Here is a tiny trained network, its code and every weight. The questions are about switching its units off for an input and a class, where a switched-off unit gives its printed mean instead of its output.

import numpy as np


def w(rows, s, z=0):
    codes = np.array(rows[::2]) - 128.0
    scale = np.full(codes.shape[1], s)
    scale[-1] = z or s
    return codes * scale


def f(y):
    return np.maximum(y, 0)


def log_softmax(a):
    a = a - a.max(-1, keepdims=True)
    return a - np.log(np.exp(a).sum(-1, keepdims=True))


def net(x, mask):
    res = np.array(x, float).reshape(1, 6) / 4 @ E
    y = f(res @ A[0][:, :-1].T + A[0][:, -1])
    res = res + np.where(mask, y, B[0][:, -1]) @ B[0][:, :-1]
    return log_softmax(res[-1] @ U[:, :-1].T + U[:, -1])


A, B = {}, {}
E = w([
[70,125,57,70],'x0',
[201,44,207,184],'x1',
[20,76,155,148],'x2',
[100,88,204,2],'x3',
[181,67,114,76],'x4',
[94,31,11,80],'x5',
],0.0085)
A[0] = w([
[84,58,97,105,155],'neuron 1',
[135,125,210,91,143],'neuron 2',
[114,144,221,58,141],'neuron 3',
[121,64,88,93,122],'neuron 4',
[99,167,212,130,213],'neuron 5',
[27,178,88,144,115],'neuron 6',
[254,138,149,236,212],'neuron 7',
[203,147,109,66,125],'neuron 8',
[131,241,49,103,182],'neuron 9',
[141,115,211,152,127],'neuron 10',
[188,156,100,61,126],'neuron 11',
[124,59,101,97,77],'neuron 12',
[140,66,162,135,254],'neuron 13',
[182,86,92,74,157],'neuron 14',
],0.013,0.0059)
B[0] = w([
[187,146,82,89,200],'neuron 1',
[87,3,134,138,190],'neuron 2',
[99,12,154,121,202],'neuron 3',
[190,188,156,64,185],'neuron 4',
[134,2,64,160,210],'neuron 5',
[96,147,51,120,207],'neuron 6',
[164,134,135,216,250],'neuron 7',
[99,118,201,134,167],'neuron 8',
[13,208,134,165,215],'neuron 9',
[93,83,94,130,195],'neuron 10',
[87,166,221,122,166],'neuron 11',
[186,176,125,71,173],'neuron 12',
[235,111,73,139,207],'neuron 13',
[169,196,218,87,184],'neuron 14',
],0.0087,0.015)
U = w([
[48,176,9,141,142],'0',
[171,113,77,198,255],'1',
[173,121,114,226,143],'2',
[76,171,206,139,43],'3',
[201,146,139,55,91],'4',
[125,36,131,101,20],'5',
],0.012,0.0036)

Each question gives the input, the list of numbers given to net, and the class t.
The units are the neurons (one row each of A and B). Each row of codes is followed by its name. A weight is (code - 128) times the scale printed after its matrix; where a second scale follows, it is the last column's (A, B and U).
mask holds one flag per neuron, in row order. A switched-off neuron (its flag False) gives its mean, the last column of its row in B, instead of its output. The means were averaged over made-up inputs and are rounded, as every weight is.
A unit's drop is (log p(t) with every unit on - log p(t) with that unit switched off) / (log p(t) with every unit on - log p(t) with every unit switched off).
The circuit of an input: a set's keep is (log p(t) with only the set's units on - log p(t) with every unit switched off) / (log p(t) with every unit on - log p(t) with every unit switched off). Starting from the 12 units with the biggest drops (on a tie, the unit counted first), units are removed one at a time, each time the one whose removal leaves the highest keep (on an exact tie, the one counted first), for as long as the keep stays at least 0.8.
circuit, biggest first: the units of the circuit, biggest drop first
top k neurons: the k neurons with the biggest drops, biggest first
drop of u: that unit's drop, to one decimal
input [2,-5,-3,-5,6,8], class 4: circuit, biggest first	neuron 14; neuron 4
input [7,1,-1,-6,2,-4], class 0: circuit, biggest first	neuron 9; neuron 13
input [5,5,-3,-8,-7,6], class 0: circuit, biggest first	neuron 13; neuron 9
input [-3,-5,7,-2,-3,-7], class 0: circuit, biggest first	neuron 6
input [8,-7,-8,-1,2,0], class 3: circuit, biggest first	neuron 11; neuron 8
input [6,-3,-4,7,6,-2], class 3: circuit, biggest first	neuron 11; neuron 8
input [-7,-3,4,-5,-7,-1], class 0: circuit, biggest first	neuron 6; neuron 13
input [-5,-7,-8,7,0,-7], class 5: top 3 neurons	neuron 5; neuron 3; neuron 2
input [7,1,-7,4,-2,-7], class 3: top 3 neurons	neuron 11; neuron 9; neuron 13
input [-5,-1,-7,2,6,-1], class 3: top 2 neurons	neuron 11; neuron 8
input [7,-7,-5,6,8,5], class 4: top 3 neurons	neuron 1; neuron 4; neuron 12
input [-2,5,8,0,0,-7], class 5: top 2 neurons	neuron 2; neuron 3
input [2,-2,-1,-5,2,-4], class 0: top 2 neurons	neuron 9; neuron 13
input [-7,-5,-3,-5,-6,-2], class 0: circuit, biggest first	neuron 9
input [3,-3,-2,5,7,-7], class 5: drop of neuron 3	0.1
input [0,5,2,1,0,3], class 4: drop of neuron 5	0.1
input [-5,2,-6,5,-4,-3], class 5: drop of neuron 3	0.3
input [-2,4,-8,8,3,0], class 5: drop of neuron 2	0.4
